In the rows, 128 means zero.
Each row is followed by its class; each block has classes of its own.
[149 125 117 105 111 171  98 124 122 134 128 128  97 105 160 124 102 107
 146 135 172 113 130 110 131 121 193  59 125 170 127 132]
zufas
[162 115 127 122 113 165  91 121 108 126 128 138 109  95 179 114  97 120
 142 134 160 100 125  98 106 107 173  75 100 119 125 126]
remaz
[156 130 115 111 136 111 141 150 193 202 142 229 104 159 147 164  93 105
 152 145 118 125 125 115 150 133 183  51 131 145 149 124]
temis
[130 130  88 134 129 101 115 158 163 144 115 146 133 159 109 145 106 156
 162 102 115 132 113 106 109 144 143  72 140 164 135 101]
Revo
[140 143 122  77 155 123 134 140 141  76 170  74 138 137 117  78 127 119
 144 114  99 108 151 112 136  97  80 141 133  72  87  74]
norob
[165 136 123 113 124 159  92 130 100 151 116 147 110  86 171 101  86 109
 123 137 182  96 122 100 123  96 184  86 106 121 124 145]
remaz
[163 157 120 104  94 189  93 115 101 157 120 155 110  92 164 127  89 146
 144 139 164  90 124 112 118 102 191  75  84 136 123 145]
por
[ 90 130  95  87 159 138  88 112 112 102 167 143  93 107 137 133  91  83
 183 143 130  94  96  89 119 173  97  85 148 128  85 150]
Neri
[ 76 129  86  76 161 132  76 119 125  96 170 123  98 113 135 132  79  54
 172 154 131  84 122  76 129 177  81  76 159 135  86 132]
norob
[144 110 117  80 151 132 142 126 134  67 131  89 116 121  93 107 130 108
 141 122  94 139  73 120  87 136 111 146 173  93  89 145]
gagok
[160 135 115 111 138 129 127 163 151 186 134 203 106 140 118 172  93 135
 166 136  96 116  98 127 126 133 189  70 107 148 144 123]
Zev
[142 149 117  93 173 121 126 156 119 141 140  88 143 129 129  87 127 146
 154  94  99 102 125 104 141 105  98 132 110  77 118 104]
remaz
[165 119 111 120  95 185  93 118 124 119 129 125 111 107 157 113 105 120
 151 129 164  97 109  99  99 106 173  80 123 143 123 132]
kig
[164 140 122 135  94 163  89 122 103 113 127 147  99  82 165 108  79 130
 147 149 154 105 145 136 133  99 175  71 108 118 115 139]
por
[166  91 100  97 133 148 120 129 131  54 123  53 108 131  87  73 141  86
 142 133 103 132  76  97  91 133 110 143 197  58  95 103]
gagok
[ 78 120  95  86 173 121  73 136 131  70 168 128  96 119 145 116  69 108
 182 141 126  98 142  85 106 152  82  38 162 178  88 126]
remaz
[138 162 110  71 184 125 115 161 153 124 161  99 139 119 104 110 102 140
 157 104 100  94 138 104 144  67  91 142 102  78  86  92]
fope
[167 127 128 118 128 171 110 142 129 137 134 159 120 114 145 130  97 105
 152 133 166 113 120  77 108  98 171 103 118 124 132 149]
temis
[ 79 143 118  74 170 139  80 117 113  88 184 133  91 101 135 148  76  55
 180 138 144  88 100  82 105 179 105 109 117  93  72 128]
Zev
[157 141 113 104 126 166  89 128 115 149 122 144 106  99 161 121  89 116
 145 141 166 107 146 111 132 107 181  94 124 135 126 123]
zufas
[ 85 137  89  78 157 147  91 113 117  87 151 127 107  96 146 121  82  86
 196 152 152  92 112  77 110 132  98  83 155 186  83 146]
femos
[148 148 124 106 138 114 131 141 169 163 102 226  95 133 119 167  66 146
 110 142 100 121 118 132 127 119 179  62 108 140 131 101]
por
[ 85 141  98  79 153 113  72 118 133 111 180 131 101 100 126 138  69  55
 150 153 154  87 113 102 141 165  94  75 151 134  94 163]
norob
[ 88 136  94  55 148 160 108 117 105 107 143 118 102 106 130 122  74  79
 189 140 136  96 107  65  88 176  98  84 161 139  79 143]
rez
[158 123 120 105 119 111 121 140 147  44 143  47 126 104  57 104 110 137
 141 115 107 153  91 152  72 131  90 137 176  66  92 154]
rez
[160 136 116  86 162 113 134 144 155 171 121 197 115 142  95 160  97 124
 133 155 122 125  92 101 106 125 173  77 149 169 146 162]
femos
[163 134 118 106 137 120 138 160 155 194 136 212 115 140 119 161  83 139
 148 138 103 130 101 122 129 131 183  81 114 147 143 133]
Neri
[171 107 105  83 140 121 134 141 139  84 122  85 119 130  87  95 129 117
 139 128  97 143  86 129  99 126 130 122 199 105  97 144]
gagok
[157 114 101  75 138 128 139 152 139  73 135  68 106 110  85  96 127 114
 131 120 111 131  69 123 111 115 141 104 162 116  98 138]
remaz
[141 126 129 104 125 142 120 115 154 141 145 144 120 124 175 125  85  80
 141 154 187 110 151  80 125 106 163  63 121 143 104 143]
femos
[152  96 101  83 123 161 150 127 118  50 155  67 122 130  87  77 132  94
 132 166  92 145  97 101  60 137 113 166 201  58  90 140]
gagok
[154 113 126 104 112 156  97 124 147 148 147 152 122 103 155 134  58  86
 156 142 141 119 115 103 100 121 158  70 136 121 126 141]
rez
[ 68 119  87  70 162 142  79 118 112  77 172 124 119 111 133 129  72  75
 155 159 127  84 143  68 109 146  77  65 174 167  86 153]
norob
[ 88 145  72  53 165 154  82 131 115  99 162 133  87  92 132 122  66  73
 179 151 130  94 116  82 120 149 124  97 163 145  91 113]
zufas
[120 125  92 111 178  97  94 147 116  54 146 130  94  90 111 103  86  65
 153 128 108 102 117 110 147 136 105 107 157  92  99 120]
norob
[163 135 116  99 154 124 137 135 133  78 116  96 113 117  83 107 140 113
 133 113 117 139  79 109  76 139 131 131 176  49  91 171]
temis
[190  93 121 108 129 117 128 143 152  52 113  65 120 120  82 103 122 109
 124 110 117 144  82 123  89 116 141 116 197  87  91 143]
kig
[154 116 122 127 116 152 100 139 131 123 146 131 112  93 153 122  96  89
 142 136 166 117 127 110 122 107 188  91 107 136 111 143]
fope
[178 150 139  96 149 142 143 158 128 126 112 122 124 121 112 104  90 165
 157 117  99 103 134 110 155  62 115 113 107  98 101  89]
por
[151 173 124  98 163 133 139 159 129 125 127 102 143 117 119  97 106 158
 150  90 116 102 132 110 148  77 110 146  89  90  99 105]
por
[159 137 106 110 125 179  96 128 129 150 124 164 117 103 162 129  99 106
 157 133 161  97 120  83 121  90 166 100 115 116 125 134]
temis
[140 147 113 104 175 125 140 154 140 110 146 113 143 125 116  84 107 143
 178 106  84 108 117  96 124  67  96 109 122 112 114 102]
femos
[172 127 154 116 143 184 114 128 129 169 107 171  95 120 165 141  99  99
 165 117 164  90  83  81 123 107 187  60  76 136 114 129]
Zev
[140 150 116  97 180 153 140 142 128 131 128 103 142 140 119 101 121 135
 171  89 109 106 100  72 125  98 102 139 107  77 108 101]
Revo
[161 124 110 111  98 182 104 121 103 126 133 148 112  85 157 117  90 117
 166 134 136 109 121 113  99 113 175  93 111 119 134 128]
rez
[124 142  96  87 171 131 134 147 139 105 160  95 135 126 112  85 119 114
 160 118  91 109 117 100 126 103  90 168 147  87 108  69]
zufas
[165 127 123 126 136 170  96 146 140 110 132 149 113 105 145 122  90 102
 153 129 163 120 128  91 119  85 163 106 121 118 125 135]
temis
[143 124 131 118 122 156 117 116 133 138 134 145 115 105 174 127  92  92
 162 136 165 110 120  86 124 107 169  68 100 146 118 138]
femos
[ 73 141  78  76 171 180  62 130 103  69 168 146  87  88 121 135  61  82
 186 152 128  80  97  79  92 133 109  82 137 158  82 135]
Zev
[166 115 120 116 148  88 142 154 184 164 127 201 118 141 119 179  95 122
 128 130  81 132 116 139 141 134 170  70 123 133 146 137]
norob
[166 120  93 113 122 186 134 106 107 142 130 179 109 102 151 135 144 112
 169 132 124  75  73  68  98 110 167 104 102  82 139 143]
temis
[ 70 117 101  88 177 136  88 113 116  85 167 129  93 133 142 120 109  71
 181 163 142  91 150  71 114 177  78  82 170 166  73 131]
fope
[147 141 128  90 185  77 144 179 184 189 171 219 125 158 128 162  75  94
 176 128 102 135 130 105 148 147 156  84 144 134 139 145]
temis
[ 88 132  88  60 152 146  80 112 126  97 162 140  85  87 131 140  49  57
 197 148 132  89  95  77 100 176  91  84 153 111  81 128]
rez
[176 115 140 108 108 161 126 121 134 144 139 144 101 105 148 130  96  83
 163 138 154 119 102 115 124 134 170  98 112 104 129 139]
rez
[178 127  98 110 150 111 112 164 107  72  96  85 127 103  51 118 140 166
 154 106  83 126  78 144 111 114 109 145 172 135 120 153]
norob
[152 118 119 104 162 125 152 146 171 179 136 197 105 156 125 159 110 110
 137 138  92 138 102 129 146 142 169  91 121 137 154 146]
gagok
[160 121 117 113 137  94 157 144 175 144 157 190 103 142 109 140 120 127
 120 138  57 127 110 172 162 114 161  49 128 127 154 128]
norob
[112  91 100  28 149 177 117 129 122 108 137 129  83 108 120 161  72  78
 195 175 103 115  55  67  91 170 128  68 183 203  84 154]
remaz
[144 143 114  78 173 139 141 156 149 113 156 102 137 132 116  99  92 111
 157 122  95 106 128  86 146  89 100 134 127  78  93 100]
por
[153 126 115 134 105 179 104 123 117 143 126 135 116  96 155 104  96 108
 149 120 154 108 110 108 107 111 169  69 109 121 141 149]
rez
[176 119 127 110 156 110 112 135 159  64 110  65 112 115  84 112 136 109
 135 108 120 140  78 144 109 138 109 127 172  83  87 161]
norob
[157 128 123 111 126 164 118 128 139 139 148 142 122 111 163 126 120  91
 162 128 160 114 118 103 139 101 161 113 117 123 124 148]
temis
[154 138 115 108 118 163 104 128 126 157 145 165 101 110 164 118  86 108
 158 137 158 100 119 102 139 114 172  73 100 123 113 125]
Neri
[101  90 153 149 125 175 111  78 116  10 169 157  52 117 148  98 102 101
 172 155  80 129 116 121  46 179  99  35 134  88 113  98]
rez
[154 103 108 101 145 126 123 156 133  47 144  61 110 112  55  97 127  94
 146 135 107 141  68 109  74 135 124 138 190 103  83 147]
fope
[142 137  99  94 120 109 130 163 157 179 164 207 129 128 123 162  77 142
 139 134  96 132 117 141 133 117 191  79 115 169 146 124]
Neri
[ 90 140  83  83 152 140  64 114 103  96 138 126 100 102 128 135  74  90
 192 150 161 101 107  86 114 167  99  91 178 160  80 154]
Revo
[152 140 128 108 141 118 146 154 142 201 137 198 118 141 122 173 107 132
 132 122  92 123  99 132 127 139 201  68  93 121 148 147]
Zev
[144 113 123 141 131 195  93 112 130 117 150 157  95 112 175 124 125 108
 199 124 130  93  80 117 108 116 161  60  92 162 126 126]
Zev
[161 126 127 119 108 175 102 123 118 137 148 150 124  81 160 120  73 101
 176 138 163 110 107 110  94 113 158 110 111 125 128 160]
rez
[144 130  97 122 121 175  92 121 117 128 130 143 115 104 172 110 103 117
 157 129 158 106 126 103 105 116 162 103 110 128 122 143]
gagok
[ 91 136  69  85 163 159  77 127 116 106 153 157  98 106 146 107  70  80
 181 156 153  87 113  78 109 142 108  94 161 170  98 151]
gagok
[148 113 102 129 121 171 106 130 123 140 140 127 125 122 165 102 110  90
 141 139 151 117 135  96 126 116 162 117 121 110 136 136]
gagok
[131 143 102  72 158 151 130 147 149  97 181 100 138 136 116  91 111 128
 166 113 107 101 118  85 120  86  89 145 117  91  89  75]
Neri
[138 145 145  72 195 125 160 158 163  99 175 124 121 153 117  94 103 112
 180 110 101 126 118  94 134 113  83 159 118  90  77  73]
Neri

A new block, with new classes.
[136 145 146 137 124 142 141 147 152 133 157  98 162 184 134 141 152  85
 158 104 103 130  84 159 106 118  97 106 140 110 122 103]
Pativ
[148  59 153 128 151 125 136 129 134  93  90 112  99 138 192 150 144  94
 159 180 127 139 145 176 182 131 152 102 152 125 157 130]
kuga
[ 89 153 149 179  95 138 172 146 142 143 151  89 141 147 149  82 109 114
 150 127  86  84 117 141 135 106 136 131 169 116 138 143]
miv
[131  70 171 103 132 117 123 132 118 124 138 128 135 168 165 167 137 121
 177 116 153 119 127 120 170 126 146  90 159 177 145 129]
Pativ
[210 113  89 132  97  97  91 147 147 109 174 135 134  55  69 161 156 107
 143 128 107 109 123 141  79 125 107 185 165  89 115 116]
miv
[100 149 131 163 138 135 221 163 133 110 149 140 115 152 133  99 141 177
 146 180 101 116 146 149 112 115 130  96 121 118 117 179]
kad
[121 141 118 111 117 169 156 124 130 156 140 112 173 132 122  81 135 138
 144 180 110 160 176 141 141 150 119 177 128  94  85 159]
meki
[194  48 167 128  96  99 126 124 180 125 190  91 136 101 146  88 141 140
 149 171  88 137 170 151 109 162 120 158 144  93  79 197]
Turu
[151 104 140  94  56 203 147 151  90 139 182 109 154 151 134  92 143 139
 142 216 164 171 182 110 139 152 160 142 166 119 110 181]
kad
[144  94  60 138  82 106  84 177 134  86 180  94 136  97  64 184 132  99
 132  80 154 107 114 143 116 107 125 143 150 105 136  87]
kuga
[172 112 124 110 109  98 119 119 126 138 104 107 130 124 152  76 143 175
 148 206 120 157 202 150 125 180 141 165 140 119 102 168]
lalen
[147 182  85 130  90 107  65 139  84  67 152 131 123 124 116 119 124 120
 114  88 138 104 138 104  93 102 125 171 162  58  77  90]
Turu
[164  65 142 135 161 147 144 104 136 128 106 134 124 137 188 142 134 101
 169 167 119 137 112 138 129 140 136 103 155 184 141 125]
miv
[147 168 178 119 142 137 102 180  40 170  96 111 102 183 125  94  96 105
 115 126  77 116  97 151 128 149  81 105 130 124 171  87]
Pativ
[124 115  94 103 131 102  65 156 100  74 114 144 142 122  76 145 138 142
 146 111 183 114 133  95 123  84 116 160 134  88 107  87]
kad
[126 140 154  52  83 130 150 157 128 167 159  97 124 152 148  99 143 184
 126 174 152 178 176 142 152 162 151 112 142 118 125 157]
Femid
[ 86 102 131 107 103 173 163 161 146 133 170 127 110 126 126  79 123 150
  96 161 111 158 182 102 187 140 123 157 143 139  93 178]
meki
[139  71 137 136 119 114 163 120 141 129 129 110 130 171 194 136 158  98
 178 158  95 140 144 199 176 147 152 108 155 109 123 148]
kuga
[156  81 152 132 124 105 159 102 150 117 188 131 141  91 152  91 143 111
 154 220  79 154 172 175  79 142 148 150 165 108 110 155]
kuga
[ 92 164 146 157 168 108 182 164 110 127 155 145 109 123 158 152 117 134
 130 106 171 135 124 124  70 111 129  95 109 110 123 159]
kad
[143 117 145 203 105 137 140 109 149 101 176 112 140 155 181  91 123  41
 152  99  63 110  67 159  87 104 113  93 156 149 152  87]
lalen
[152 116  94 181 149 194 160 132 159  93 181 126 168 123 107 122 100 217
 158  98 136 134  45  81  66 110  92 116 123 245 117 159]
lalen
[121  79 150 100  97 140 159 187 114 151 213  68 134 196 109 101 134 133
 169 229  87 188 177 154 182 164 106 121 152 129  84 177]
Femid
[140 185 102 185  61 190 175 191  86 145 164  92 137 176  95 124 145  63
 127 169  89 114 110 173  99 132 118  87 134  96 167 110]
kad
[153  87 155  94  93 125 111 159 157 139 139  86 138 115 139  44 130 227
 131 159 132 137 158 128 151 161 115 167 154 111 118 174]
meki
[159 129  99 106 124 115  50 137 102  76 136 154  98 133 109 116 123 148
 121  48  91  82 107 100 116 112  81 195 153  89  90 130]
meki
[132 144 149 140 163 100  68 111  60 141  42 124 129 186 202  95  95  92
 130  66 112 113 100 126  92 139 117 112 134 151 138  58]
Turu
[155 124 151  80 121 154 158 158 114 151 126 140 133 110 123  93 141 155
 135 161 101 157 156 118 157 139 128 157 158 123 112 159]
lalen
[155 165 115 155 144  97 182 131 140 118 152 127 153 196 179 128 154 204
 157 117 141 162  74 174  66 135 122  70 128 113 107 126]
kuga
[ 79 128 147 169 111 208 190 203  91 182 179 130 166 135  91 170 134  35
 147 210 107 179  90  85 145 138 113  90 198 180 150 108]
zul
[141  95 101  92 121 115 102 178 122  79 117 139 127  85  81 110 117 115
 100  47 132 101 152  91 134  84 117 163 133 114 125  86]
lalen
[145 154 128 144  65 124 140 114 139 115 157 104 152 191 158  59 147 154
 140 147  91 129 171 143 119 143 134 155 152 112 103 166]
meki
[155 112 152  94  84 116 134 145 126 117 182  78 171 178 174  79 151 164
 176 147 145 154 165 148 122 144 137 132 161  77  88 153]
Femid
[125 144  69  89 114 115  71 141  90 105  98 122 145 144  82 147 113 170
 119  84 192 116 143  94 159 109 126 142 108  90  85  85]
Turu
[171 143 137 129  57 153 171 133 157 149 176  91 151 121 146  95 145 116
 129 173 117 165 185 149 106 148 157 170 160 123 118 182]
miv
[ 73  97 112 103  93 128 101 196 118 146 152  81 134 137  48 144 131 125
 154 177 145 103 147 119 176 119 115 143 152  69 112 136]
kad
[151  99 147 134 135 153 129  93 129 114 102  99 124 175 212 110 111 121
 158 134 123 152 112 160 142 136 138  96 122 179 133 125]
Turu
[137 154 121 132 160 138 128 132 104 162 188 128 177  96 118 170  94 154
 159 106 209 157  69  94  54 119 112 126 138 126 101 120]
miv
[190  51 156 114 116 127 130 105 141 109 140 113 106 179 209 135 145 119
 171 118  92 120 128 159 158 150 133 108 147 117  95 178]
Turu
[150 105 118 120 123 149 109 172 125 128 139 106 150  86  34 153 119 111
 154 156 103 101 131 100 137 102 103 189 164 132 128 138]
miv
[150  87 135 240 107 112 174 126  77 110 160 139 164 173 143  45  81 178
 180 141  66  98  88 137  98 137 110  81 131 215 161 131]
zul
[126 113 103  97 113  78  89 165 123  89 181 114 124  92 119 148 132 142
 151  80 169 121 139 142 137 109 122 144 142  68 104 101]
Femid
[195 111 144 142  67 147 125 129 109 132 172 112 183  95 116  93 146 115
 148 183 113 124 186 118 122 150 142 177 164  74  88 167]
Turu
[155  52 143 117 104 156 150 129 140 125 120  95 148 186 207 101 147 123
 176 142 133 144 113 151 176 144 148  73 163 162 140 113]
lalen
[129  92 139  72 114 124 124 139 122 110 127 123 133 172 191 141 157 138
 176  84 148 118 132 135 180 122 152 103 165 112 122 121]
Femid
[186 120 132 117  99 126 167 135 113 117 149 135 121 118 171 110 146 158
 154 154 136 147 174 158 169 138 152 156 153  77  96 177]
miv
[130 122 119  71 152  97  71 185 104 105  90  83 131 106 100 157 128 115
 149  99 155  97 168 120 110 119 112 170 144  67 123 110]
Femid
[ 91 134  95 107 163 159 134 120 172  81 150 147 128 111 143 150 142 180
 141 131 151 121 113  76  71 115 131 122 158 174  97 136]
Femid
[114 122 193 183  64 151 132 182  90 118 201 116 103 171 172 108 143  35
 137 139  94 105 116 119 152 116 127 118 204  67 132 156]
kad
[129  96 116 106  97 153 133 126 136 150 178 137 146 105 117  87 145 137
 124 182 111 116 162 117 136 159 122 148 157  66  85 148]
meki
[196 116  84 130  98 123  92 143 121  84 140 120 152 116 108 143 144 121
 132  79 137 122 103 155  88 114 122 146 141 102 138  84]
kuga
[150 124 145 101 170 140 172 118 185  96 178 144 154 105 206 149 157 205
 170  82 177 137  93 107  44 120 134 105 152 128  92 173]
Femid
[142 125 156  85  93 181 129 111 149 138 161 111 124 126 133  79 133 142
 126 197  86 128 168 122 134 145 125 176 159  89 105 196]
meki
[142  38 147 161  80 157 155 163 154 111 200 107 177 134 142 102 128 131
 181 100  91 107  86  98 100 126 118 128 203 174 127 160]
zul
[141  52 155 115 168 152 148 100 162 116 101 113 133 139 245 125 142 134
 213 138 129 115 101 154 151 131 147 126 192 131 109 155]
miv
[153  92 156 131 134 141 162 108 142 113 120 101 120 172 246 124 136 101
 187 133 129 138 115 178 146 126 154 102 168 129 131 141]
miv
[103 196 136 124 133 162 157 162  65 189 141 154 181 160 118 172 148  95
 182 102 104 121  76 129 125 126 125 113 185 155 139  85]
Pativ
[122  89 153  97  86 126 135 164 103 146 189 102 118 132 101  92  99 107
 133 191  92 171 178 127 134 148 114 166 153 106 102 175]
zul
[148 104 177 100 107  98 134 134 150 153 136  87 121 127 134 132 143 124
 140 206 130 166 174 174 161 149 147 137 139  82 139 174]
kuga
[162  77 154 114  93 144 153 152 141 155 185 117 141  88 105 129 145  99
 129 191 102 166 159 155 146 147 138 146 156 113 135 159]
kuga
[135  82 161 107 142 121 108 118 103 110  95 151  96 157 220 114 129 136
 145  91 135  97 121 120 172 134 138 103 162 126 143 126]
meki
[ 80 182  91 169 105 208 157 154 115 136 121  93 130 202 122 166 153  83
 182 186  74 122 110 144 122 132 128 141 178 178 130 165]
kad
[153 127 128 148 102  88 185 179  79 114 185 186  93 155 124 104 127 222
 109 150 111 145 144  84  99 159 122  92 151 159 106 180]
zul
[158  89 165 116 100 145 152 118 124 140 115 143 142 147 146  79 157 133
 126 199  79 142 186 128 169 154 150 153 161 116 117 176]
kuga
